Below is a small trained network, with its code and all its weights. Each question gives an input and a class and asks what happens when units are switched off, that is, made to give their printed mean instead of their output.

import numpy as np


def w(rows, s, z=0):
    codes = np.array(rows[::2]) - 128.0
    scale = np.full(codes.shape[1], s)
    scale[-1] = z or s
    return codes * scale


def norm(h):
    return h / np.sqrt((h * h).mean(-1, keepdims=True) + 1e-5)


def f(y):
    return np.maximum(y, 0)


def log_softmax(a):
    a = a - a.max(-1, keepdims=True)
    return a - np.log(np.exp(a).sum(-1, keepdims=True))


def net(x, mask):
    res = np.array(x, float).reshape(1, 8) / 4 @ E
    u = 0
    for l in range(3):
        y = f(norm(res) @ A[l][:, :-1].T + A[l][:, -1])
        res = res + np.where(mask[u : u + 6], y, B[l][:, -1]) @ B[l][:, :-1]
        u += 6
    return log_softmax(norm(res)[-1] @ U[:, :-1].T + U[:, -1])


A, B = {}, {}
E = w([
[218,252,146],'x0',
[115,135,119],'x1',
[120,131,123],'x2',
[135,125,131],'x3',
[136,124,133],'x4',
[114,135,118],'x5',
[114,136,118],'x6',
[203,105,13],'x7',
],0.011)
A[0] = w([
[105,235,240,4],'0.n1',
[144,78,184,59],'0.n2',
[7,122,247,45],'0.n3',
[118,87,169,48],'0.n4',
[175,130,153,10],'0.n5',
[101,94,182,61],'0.n6',
],0.013,0.0026)
B[0] = w([
[225,5,239,225],'0.n1',
[49,150,90,151],'0.n2',
[10,252,40,255],'0.n3',
[67,155,107,154],'0.n4',
[65,169,93,137],'0.n5',
[88,181,103,169],'0.n6',
],0.019,0.0095)
A[1] = w([
[163,90,141,100],'1.n1',
[137,112,140,115],'1.n2',
[73,103,112,146],'1.n3',
[198,207,152,121],'1.n4',
[103,5,92,2],'1.n5',
[75,143,208,149],'1.n6',
],0.018,0.004)
B[1] = w([
[52,147,127,186],'1.n1',
[99,137,129,150],'1.n2',
[84,133,85,255],'1.n3',
[190,153,36,220],'1.n4',
[168,3,137,243],'1.n5',
[130,136,213,253],'1.n6',
],0.025,0.0055)
A[2] = w([
[105,107,165,138],'2.n1',
[96,65,104,2],'2.n2',
[151,75,141,15],'2.n3',
[163,117,252,9],'2.n4',
[114,85,128,25],'2.n5',
[146,118,162,50],'2.n6',
],0.03,0.0021)
B[2] = w([
[136,131,70,176],'2.n1',
[148,99,161,200],'2.n2',
[73,109,119,196],'2.n3',
[190,164,254,247],'2.n4',
[150,105,113,170],'2.n5',
[104,151,130,162],'2.n6',
],0.047,0.012)
U = w([
[4,194,95,126],'0',
[119,34,98,158],'1',
[163,188,201,198],'2',
[210,186,26,5],'3',
],0.021,0.002)

Each question gives the input, the list of numbers given to net, and the class t.
The units are the neurons (one row each of A and B). Each row of codes is followed by its name. A weight is (code - 128) times the scale printed after its matrix; where a second scale follows, it is the last column's (A, B and U).
mask holds one flag per neuron, layer by layer. A switched-off neuron (its flag False) gives its mean, the last column of its row in B, instead of its output. The means were averaged over made-up inputs and are rounded, as every weight is.
A unit's drop is (log p(t) with every unit on - log p(t) with that unit switched off) / (log p(t) with every unit on - log p(t) with every unit switched off).
The circuit of an input: a set's keep is (log p(t) with only the set's units on - log p(t) with every unit switched off) / (log p(t) with every unit on - log p(t) with every unit switched off). Starting from the 12 units with the biggest drops (on a tie, the unit counted first), units are removed one at a time, each time the one whose removal leaves the highest keep (on an exact tie, the one counted first), for as long as the keep stays at least 0.8.
units of the circuit, in order: the units of the circuit, biggest drop first
k most important neurons: the k neurons with the biggest drops, biggest first
top k neurons in layer l: the k neurons of layer l with the biggest drops, biggest first
drop of u: that unit's drop, to one decimal
input [0,8,-8,4,-7,-1,-4,6], class 1: units of the circuit, in order -> 2.n4
input [-1,3,-6,8,2,7,6,-5], class 0: 2 most important neurons -> 0.n3; 2.n4
input [6,2,-2,-2,4,4,-6,2], class 3: units of the circuit, in order -> 2.n4; 1.n4
input [6,7,-3,-2,-7,-2,0,1], class 3: units of the circuit, in order -> 1.n4; 2.n4
input [-5,-1,5,-6,-2,1,4,1], class 1: top 2 neurons in layer 2 -> 2.n4; 2.n2
input [1,1,-1,-7,-3,-6,3,6], class 3: 3 most important neurons -> 0.n1; 2.n4; 1.n5
input [2,-2,-1,-5,-8,1,7,1], class 3: 4 most important neurons -> 0.n1; 0.n3; 2.n4; 1.n4
input [-1,-2,7,-5,7,5,7,6], class 1: 2 most important neurons -> 0.n3; 2.n4
input [-3,-1,5,-8,-8,2,0,1], class 1: 2 most important neurons -> 0.n3; 2.n4
input [3,-1,-8,8,0,4,-4,8], class 3: 2 most important neurons -> 2.n4; 0.n1
input [0,0,-2,-1,-7,8,5,6], class 1: top 2 neurons in layer 0 -> 0.n3; 0.n6
input [-2,-4,1,3,-2,1,4,0], class 0: drop of 2.n4 -> 0.4
input [-4,1,6,-7,-2,7,-6,2], class 1: drop of 0.n3 -> 1.2
input [1,3,-6,-4,-7,-6,-2,1], class 3: drop of 0.n3 -> 0.5
input [8,2,5,4,-7,-7,6,7], class 3: most important neuron -> 2.n4
